Below are the code and all the weights of a small trained network. Each question names an input and a class and asks about switching units off, where a switched-off unit gives its printed mean instead of its output.

import numpy as np


def w(rows, s, z=0):
    codes = np.array(rows[::2]) - 128.0
    scale = np.full(codes.shape[1], s)
    scale[-1] = z or s
    return codes * scale


def norm(h):
    return h / np.sqrt((h * h).mean(-1, keepdims=True) + 1e-5)


def f(y):
    return np.maximum(y, 0)


def log_softmax(a):
    a = a - a.max(-1, keepdims=True)
    return a - np.log(np.exp(a).sum(-1, keepdims=True))


def net(x, mask):
    res = np.array(x, float).reshape(1, 5) / 4 @ E
    u = 0
    for l in range(2):
        y = f(norm(res) @ A[l][:, :-1].T + A[l][:, -1])
        res = res + np.where(mask[u : u + 4], y, B[l][:, -1]) @ B[l][:, :-1]
        u += 4
    return log_softmax(norm(res)[-1] @ U[:, :-1].T + U[:, -1])


A, B = {}, {}
E = w([
[27,76,31,147],'x0',
[132,125,130,126],'x1',
[122,133,138,141],'x2',
[108,255,46,139],'x3',
[31,181,216,12],'x4',
],0.0065)
A[0] = w([
[127,55,144,250,60],'0.n0',
[81,36,185,103,11],'0.n1',
[36,36,107,110,5],'0.n2',
[156,14,160,184,59],'0.n3',
],0.013,0.0028)
B[0] = w([
[132,84,122,10,244],'0.n0',
[115,253,82,108,219],'0.n1',
[46,48,144,107,229],'0.n2',
[161,226,89,234,254],'0.n3',
],0.015,0.0061)
A[1] = w([
[62,32,128,174,3],'1.n0',
[207,135,249,159,73],'1.n1',
[196,20,100,184,103],'1.n2',
[62,92,200,73,130],'1.n3',
],0.018,0.0033)
B[1] = w([
[111,76,52,132,196],'1.n0',
[37,45,24,136,218],'1.n1',
[126,158,253,57,208],'1.n2',
[250,118,163,147,254],'1.n3',
],0.018,0.0062)
U = w([
[73,44,57,100,118],'0',
[141,140,96,124,249],'1',
[192,126,190,74,115],'2',
[100,222,75,177,125],'3',
[142,137,99,118,201],'4',
[123,129,150,196,41],'5',
[102,100,192,250,1],'6',
],0.014,0.0099)

Each question gives the input, the list of numbers given to net, and the class t.
The units are the neurons (one row each of A and B). Each row of codes is followed by its name. A weight is (code - 128) times the scale printed after its matrix; where a second scale follows, it is the last column's (A, B and U).
mask holds one flag per neuron, layer by layer. A switched-off neuron (its flag False) gives its mean, the last column of its row in B, instead of its output. The means were averaged over made-up inputs and are rounded, as every weight is.
A unit's drop is (log p(t) with every unit on - log p(t) with that unit switched off) / (log p(t) with every unit on - log p(t) with every unit switched off).
The circuit of an input: a set's keep is (log p(t) with only the set's units on - log p(t) with every unit switched off) / (log p(t) with every unit on - log p(t) with every unit switched off). Starting from all 8 units, units are removed one at a time, each time the one whose removal leaves the highest keep (on an exact tie, the one counted first), for as long as the keep stays at least 0.8.
circuit, biggest first: the units of the circuit, biggest drop first
k most important neurons: the k neurons with the biggest drops, biggest first
top k neurons in layer l: the k neurons of layer l with the biggest drops, biggest first
drop when u is switched off: that unit's drop, to one decimal
input [6,0,0,6,7], class 2: top 2 neurons in layer 1 -> 1.n3; 1.n1
input [-3,-5,2,-3,-8], class 2: circuit, biggest first -> 1.n2
input [-8,-7,6,5,-4], class 0: circuit, biggest first -> 1.n1; 0.n1
input [-8,5,-4,-4,8], class 0: 4 most important neurons -> 1.n1; 0.n0; 0.n2; 1.n2
input [-7,-2,-6,6,-8], class 2: circuit, biggest first -> 1.n2; 0.n1
input [-3,3,-6,7,8], class 2: 2 most important neurons -> 0.n3; 0.n1
input [-8,5,-6,-7,-8], class 0: top 2 neurons in layer 1 -> 1.n1; 1.n3
input [2,-4,4,6,-8], class 2: circuit, biggest first -> 0.n1; 1.n2
input [-7,1,-3,-1,-7], class 0: top 3 neurons in layer 0 -> 0.n1; 0.n2; 0.n3
input [3,4,1,0,5], class 2: 2 most important neurons -> 1.n3; 0.n3
input [7,-6,-5,-3,-8], class 2: 2 most important neurons -> 1.n2; 1.n1
input [5,-6,2,-7,-6], class 3: top 2 neurons in layer 1 -> 1.n3; 1.n1
input [-4,2,-3,-5,4], class 3: 3 most important neurons -> 0.n1; 0.n0; 0.n2
input [-5,-2,4,-7,3], class 3: most important neuron -> 0.n1
input [-7,-7,6,-2,7], class 0: 4 most important neurons -> 1.n1; 0.n0; 0.n2; 1.n2
input [-5,0,1,3,-4], class 0: 4 most important neurons -> 1.n1; 0.n1; 0.n3; 0.n2
input [2,1,3,3,-8], class 2: 2 most important neurons -> 0.n1; 1.n2
input [1,-6,-3,1,8], class 2: 2 most important neurons -> 0.n3; 1.n3
input [3,-3,1,-5,-8], class 2: 2 most important neurons -> 1.n2; 0.n0
input [-8,6,2,0,-7], class 0: top neuron in layer 0 -> 0.n1
input [-2,4,6,-8,7], class 3: 3 most important neurons -> 0.n1; 0.n0; 1.n2
input [2,-7,-4,-8,2], class 3: top 2 neurons in layer 0 -> 0.n1; 0.n3
input [-7,-5,-2,-3,-2], class 0: 2 most important neurons -> 1.n1; 0.n1
input [4,1,7,0,-7], class 2: top 2 neurons in layer 0 -> 0.n1; 0.n0
input [2,-5,-6,-8,-6], class 3: top 2 neurons in layer 0 -> 0.n3; 0.n1
input [-8,0,-5,1,-5], class 0: drop when 0.n1 is switched off -> 0.2
